Below is a small trained network, with its code and all its weights. Each question gives an input and a target symbol and asks what happens when units are switched off, that is, made to give their printed mean instead of their output.

import numpy as np


def w(rows, s, z=0):
    codes = np.array(rows[::2]) - 128.0
    scale = np.full(codes.shape[1], s)
    scale[-1] = z or s
    return codes * scale


def norm(h):
    return h / np.sqrt((h * h).mean(-1, keepdims=True) + 1e-5)


def f(y):
    return y / 2 * (1 + np.tanh(0.7978845608 * (y + 0.044715 * y**3)))


def softmax(a):
    e = np.exp(a - a.max(-1, keepdims=True))
    return e / e.sum(-1, keepdims=True)


def log_softmax(a):
    a = a - a.max(-1, keepdims=True)
    return a - np.log(np.exp(a).sum(-1, keepdims=True))


def net(x, mask):
    ids = ['ΔΞΨαγεζηπστφω'.index(c) for c in x.split()]
    T = len(ids)
    res = E[ids] + P[:T]
    q, k, v = (norm(res) @ M[0].T for M in (Q, K, V))
    z = softmax(np.where(np.tri(T) > 0, q @ k.T / 2**0.5, -1e9)) @ v
    res = res + np.where(mask[0], z, O[0][:, -1]) @ O[0][:, :-1]
    y = f(norm(res) @ A[0][:, :-1].T + A[0][:, -1])
    res = res + np.where(mask[1:13], y, B[0][:, -1]) @ B[0][:, :-1]
    return log_softmax(norm(res)[-1] @ U[:, :-1].T + U[:, -1])


Q, K, V, O, A, B = {}, {}, {}, {}, {}, {}
E = w([
[118,87,117,52,168,129],'Δ',
[169,37,137,80,172,118],'Ξ',
[140,62,128,65,181,125],'Ψ',
[84,152,73,168,69,144],'α',
[143,90,101,44,147,127],'γ',
[81,130,75,103,106,143],'ε',
[113,106,95,59,105,81],'ζ',
[100,120,91,61,94,83],'η',
[142,71,104,109,236,139],'π',
[190,82,128,93,87,152],'σ',
[109,120,126,45,92,161],'τ',
[168,212,147,168,106,147],'φ',
[187,123,186,171,114,254],'ω',
],0.0083)
P = w([
[168,83,2,44,80,203],'0',
[164,169,164,167,118,77],'1',
[82,80,66,127,131,143],'2',
[144,180,178,136,146,100],'3',
[79,90,85,161,149,143],'4',
[143,176,184,130,149,98],'5',
[82,101,59,198,182,142],'6',
],0.0077)
Q[0] = w([
[177,205,253,166,183,49],'H1',
[111,191,204,70,131,204],'H1',
],0.0034)
K[0] = w([
[59,161,175,189,136,253],'H1',
[117,204,218,250,240,36],'H1',
],0.0024)
V[0] = w([
[66,52,54,115,148,133],'H1',
[110,63,166,63,42,253],'H1',
],0.0054)
O[0] = w([
[7,5,126,127,2,165,240],'H1',
[74,183,199,84,87,247,253],'H1',
],0.0057,0.0024)
A[0] = w([
[79,137,35,71,141,92,253],'N1',
[106,82,226,105,65,120,117],'N2',
[77,45,1,97,97,49,73],'N3',
[155,102,80,190,201,157,173],'N4',
[104,76,51,131,98,205,247],'N5',
[57,158,110,117,87,79,81],'N6',
[157,197,105,121,124,37,163],'N7',
[145,171,180,122,124,122,112],'N8',
[58,81,65,147,76,233,107],'N9',
[187,133,116,150,195,29,85],'N10',
[70,5,91,110,70,192,105],'N11',
[209,185,97,160,76,225,210],'N12',
],0.0055,0.0022)
B[0] = w([
[151,31,163,124,161,131,192],'N1',
[70,154,91,144,106,124,157],'N2',
[132,71,129,164,172,161,195],'N3',
[68,140,167,124,81,140,148],'N4',
[119,68,89,35,189,129,238],'N5',
[149,115,169,134,108,145,137],'N6',
[227,158,159,160,184,104,140],'N7',
[137,193,146,196,138,193,130],'N8',
[233,122,109,37,175,137,236],'N9',
[182,181,68,161,81,103,134],'N10',
[192,201,3,132,225,108,254],'N11',
[101,18,92,107,182,98,175],'N12',
],0.0052,0.0061)
U = w([
[91,137,74,211,164,125,57],'Δ',
[92,139,117,134,113,81,2],'Ξ',
[47,159,115,118,126,73,32],'Ψ',
[89,120,118,161,78,90,64],'α',
[92,139,139,99,93,82,55],'γ',
[133,45,37,49,143,197,205],'ε',
[121,60,161,130,75,21,49],'ζ',
[121,73,164,142,83,51,50],'η',
[93,10,126,224,231,57,171],'π',
[107,79,229,131,60,146,135],'σ',
[15,199,184,86,94,157,168],'τ',
[254,236,117,175,155,39,168],'φ',
[137,170,253,184,156,236,170],'ω',
],0.0061,0.0033)

Each question gives the input, a string of symbols that net reads in full, and the target symbol t.
The units are the heads (2 rows each of Q, K, V and O) and the neurons (one row each of A and B). Each row of codes is followed by its name. A weight is (code - 128) times the scale printed after its matrix; where a second scale follows, it is the last column's (O, A, B and U).
mask holds one flag per unit, heads first, then neurons. A switched-off unit (its flag False) gives its mean, the last column of its rows in O or B, instead of its output. The means were averaged over made-up inputs and are rounded, as every weight is.
A unit's drop is (log p(t) with every unit on - log p(t) with that unit switched off) / (log p(t) with every unit on - log p(t) with every unit switched off).
The circuit of an input: a set's keep is (log p(t) with only the set's units on - log p(t) with every unit switched off) / (log p(t) with every unit on - log p(t) with every unit switched off). Starting from the 12 units with the biggest drops (on a tie, the unit counted first), units are removed one at a time, each time the one whose removal leaves the highest keep (on an exact tie, the one counted first), for as long as the keep stays at least 0.8.
circuit, biggest first: the units of the circuit, biggest drop first
top k neurons: the k neurons with the biggest drops, biggest first
drop of u: that unit's drop, to one decimal
input ω π φ π φ Δ, target φ: top 3 neurons	[N10, N5, N12]
input φ α ω Ψ, target ω: top 3 neurons	[N11, N5, N9]
input Ξ ω ω ε, target ω: top 3 neurons	[N11, N5, N8]
input η ζ τ φ Ξ ε, target φ: circuit, biggest first	[H1, N5]
input σ ω ζ φ ζ π, target φ: circuit, biggest first	[H1, N10, N5]
input Ξ Ξ π φ φ, target π: circuit, biggest first	[H1, N11, N9]
input π η π Δ, target π: circuit, biggest first	[H1, N9, N5]
input Ξ π α ζ, target π: circuit, biggest first	[H1, N3, N9]
input Ξ φ Ψ ε, target φ: circuit, biggest first	[H1, N7]
input ε ε φ α, target φ: top 2 neurons	[N7, N3]
input φ φ Ψ Ξ, target φ: top 2 neurons	[N10, N5]
input φ α Δ φ ε Ψ, target φ: top 2 neurons	[N10, N5]
input π Ψ ζ ε π Δ, target π: top 3 neurons	[N9, N5, N4]
input α Ψ Ξ τ, target τ: top 2 neurons	[N9, N11]
input Ψ Ψ π Ξ φ α, target φ: top 4 neurons	[N7, N3, N5, N4]
input φ Δ φ, target π: top neuron	[N12]
input Ψ ω Ξ Ξ, target ω: top 2 neurons	[N11, N5]
input ε ε π Ξ φ γ, target φ: drop of N10	0.4
input ζ φ φ Ψ, target φ: drop of N10	0.2
input η Ξ φ π, target φ: drop of N12	0.4
input ε Ξ Ξ Ξ π τ, target τ: top neuron	[N9]
